Q:
[[  0  11 -17   4  -7  -4]
 [ -5   5 -25  -1  -1   2]
 [ -2  -1   4  -4   3   3]
 [ -5 -15   6 -17   5  -8]
 [  4  -5  -1  -4  -2   0]
 [  1   6 -25  -5   0   1]
 [-12  -9   2   7  -4   3]
 [ -5  31 -22 -10 -11  -5]
 [  0   1   2  -5   1   2]
 [ -8   7   4  -3  12  -1]]
A: 0

Q:
[[ -2  -6   0   1  -2   3  -6  -8  -3   0   6]
 [ 11  -4   6   0   4 -13   6   9   1   1  -2]
 [ -3   6   1   3  -3   6   5   0  -1   5   1]
 [ 10  -9   6   2   0  -7   1  -2  -4   3   8]
 [ -1   3   2   3  -5   6   3  -3  -2   5   6]
 [-12  14  -8  -2  -3  10   1   3   3  -3  -8]
 [-30  21 -13   3 -11  34  -3 -11   0   2  -2]
 [  8   6   7   4   1  -4  15  11   1   8  -1]
 [ -7  13   0   4  -6  11   7   1  -1   6   1]
 [  0  -7  -5  -6   6  -7  -8   1   2  -9  -7]
 [ -2   4   1   3  -4   6   2  -3  -2   5   4]]
A: -2

Q:
[[31  1  1  5 10 -3 22]
 [19  7  1  5 10 -3 22]
 [19  1  0  5 10 -3 22]
 [19  1  0  5 10 -3 22]
 [19  1 20  5 10 -3 22]
 [11  1  1  5 10 -3 22]]
A: 31

Q:
[[ 22 -21  22 -22  23 -23 -23 -22]
 [ 23 -23  24 -24  25 -25 -25 -24]
 [-24  24 -25  24 -26  26  26  25]
 [ 22 -22  23 -22  24 -24 -24 -23]
 [ 24 -24  24 -24  25 -25 -25 -24]
 [ 28 -28  28 -28  30 -30 -30 -29]]
A: 22

Q:
[[-22 -12  14   9  -4  29  -9  20  -7   4]
 [-11  -6  12   1  -3  16   8  17  17   4]
 [-24  18  -2  -2  -9   0  11   9  23  11]
 [  5   8 -12   3   8 -20  -8 -24 -18   0]
 [ 25  -7   9  16   5   1  10  -4  -2 -16]
 [ 21   3  -3  -5 -15 -18   5  -5  13   1]
 [-18  10 -15 -18 -22   2  -6  16  20  17]]
A: -22

Q:
[[ 14 -30  10  31   0  31  13  29  29]
 [ -5  12 -33 -27  23 -23  16 -31   5]
 [-22  -8   8  31 -10  33  14   2 -20]
 [ -6  24 -20 -33  -7   0  10 -12 -26]
 [-10   3   7  26 -16  19 -24  -5 -32]
 [  5  11  12   7  15  -9 -19  22 -22]
 [ 26  -9 -11 -11  29  26 -21 -31  -7]
 [-29   7 -22  16 -33  15  25  -3  25]
 [-14 -15 -19  -9  15  30  34   1  -8]]
A: 14

Q:
[[  3  -9 -22 -18 -24  -4]
 [ 17   4  -3   1 -31  14]
 [  0  18  11   6  -3   0]
 [ 14   6  21   2  19 -15]
 [ 23  13  15  16  10 -18]
 [ -6  -6 -23  -4 -26  15]
 [  3   0   7 -29   1 -10]
 [-14 -21  -3 -16  25  -3]
 [-20  -2  -4  26  15   5]]
A: 3
---
[[ 17  28 -12  -1]
 [ 23 -25  10   4]] gives 17, 4

[  0 -30 -26  29  -1  16] gives 0, 16

[[ -1 -29  -3 -16 -23]
 [-14   1 -17  19 -16]] gives -1, -16

[-26   9 -33   5 -18] gives -26, -18

[-14  17  28  22  11] gives -14, 11

[[  4  -4 -34   2]
 [ 19  -5 -14  20]
 [ 18  -7 -10   9]] gives 4, 9

[ 32  18  30  -5  -7 -18] gives 32, -18

[[  4 -10  -9  -4  -3   1  -8]
 [ 14 -20 -14  22   8   0 -16]
 [ -7   2 -28  -2 -21 -11   3]] gives 4, 3

[ 24 -23  36  18] gives 24, 18

[-2 31 22 14  5] gives -2, 5
---
array([4250, 4522, 6960, 9829, 5637, 8207, 1877]) ans = 4250
array([1, 5, 2, 3, 9, 8, 4]) ans = 1
array([ 3, 47, 82, 27, 66]) ans = 3
array([583, 668, 189, 804, 333]) ans = 583
array([801, 367, 641, 324, 284, 244]) ans = 801
array([250, 852, 627, 557]) ans = 250
---
[[-20  -3  16  -3  14 -10]
 [-18   8 -30 -16  -6   1]] ⇒ -3

[[ 32 -10  -4   5 -11  16 -35]
 [-32  10   4  -5  13 -15  36]
 [ 25   9  -1  12  25  28 -12]] ⇒ -11

[[  3 -14  18   7  -1  14]
 [ -4 -21  35  31 -23  21]] ⇒ 7

[-27  16  21   1  13] ⇒ 21

[[-13   0 -16 -10  24 -11]
 [ -8 -20  16  31 -18  -9]
 [ 10   7 -37   7   4  10]] ⇒ -10

[[ -7   1   3 -23  31  20 -11]
 [ -7   5  -1 -24  36  25 -15]
 [ 37 -12  -4   8 -18 -34  -3]] ⇒ 31

[[ 17   8 -11 -22   2]
 [ 17  -1  -8  28  11]
 [ -9  -9  15   2  11]] ⇒ -11

[27  4 -4 -7 -2 11] ⇒ -7
---
Q:
[[-11, 13, -26, -3],
 [-23, 9, -31, -26],
 [-21, 0, -26, -26]]
A: 0

Q:
[[1, 3, -8, -16, -37, -7, 5],
 [14, -2, -13, -2, 14, -2, 9],
 [-24, 1, -26, 3, -8, -2, -34]]
A: -8

Q:
[[-10, 8, 12, -6, 10, -13, -16],
 [13, -21, -16, -11, 11, 21, -10],
 [3, 13, -21, -1, 27, 3, 6]]
A: 27

Q:
[[9, -1, 17, -5, -14, 17],
 [1, 10, 0, -9, 8, -17],
 [28, 1, 0, 5, 21, -10]]
A: 5

Q:
[[-20, 30, 30, 29, 30],
 [11, 0, -1, 3, -2],
 [-19, 9, 9, 6, 10]]
A: 9

Q:
[[10, 11, -21, 22, 21, 11],
 [21, 22, -11, 12, 11, 21],
 [2, 1, -31, 30, 32, 1]]
A: 30
---
52,66,53,60,54,67
45,51,62,40,59,6
27,70,80,58,54,54
result: 45

208,209,98,60,51,140,19
52,97,151,209,210,225,189
186,57,134,51,187,106,48
result: 52

-628,-35,55,390
852,781,437,-104
993,-419,514,-809
result: 852

4,7,2,0,2,4
4,2,5,7,5,4
3,3,5,7,5,3
result: 4

179,120,206,206,141,127,117
63,62,64,120,77,88,148
40,89,31,41,76,101,112
result: 63

615,355,324,472
672,625,539,659
706,208,817,350
result: 672
---
[[  1   1   2  -2   0]
 [  1  -8 -21   2   0]
 [  3 -10 -29   0   0]] out 1

[[-27  15   9  27]
 [ -1 -10 -11   5]
 [  1   0   4   6]] out -27

[[  8  -2   3   9   3]
 [-17  -1 -21 -32 -11]
 [ 11  -2   0  -1   5]] out 8

[[  3 -18 -27   4]
 [ -3 -26 -23   4]
 [-10 -25  -6   1]] out 3

[[ 36 -10  20 -10  27   8]
 [ -5  -4  -2   4   8  -2]
 [ -2 -25  -8 -11   3  13]] out 36

[[ -7   5  -4  -4]
 [ 29   2  16   3]
 [  2  20  -3 -28]] out -7

[[ 19  19   1 -18  -1 -35  -8]
 [-13 -14 -12 -11  30   7  -4]
 [-34  -1   7  10  28  15 -19]] out 19

[[ -1  11  -5  -5]
 [  1   0   1  -3]
 [ -8 -15 -15 -27]] out -1

[[ 27   3   7 -11]
 [ 19 -13  20 -14]
 [ -3  20  20  22]] out 27
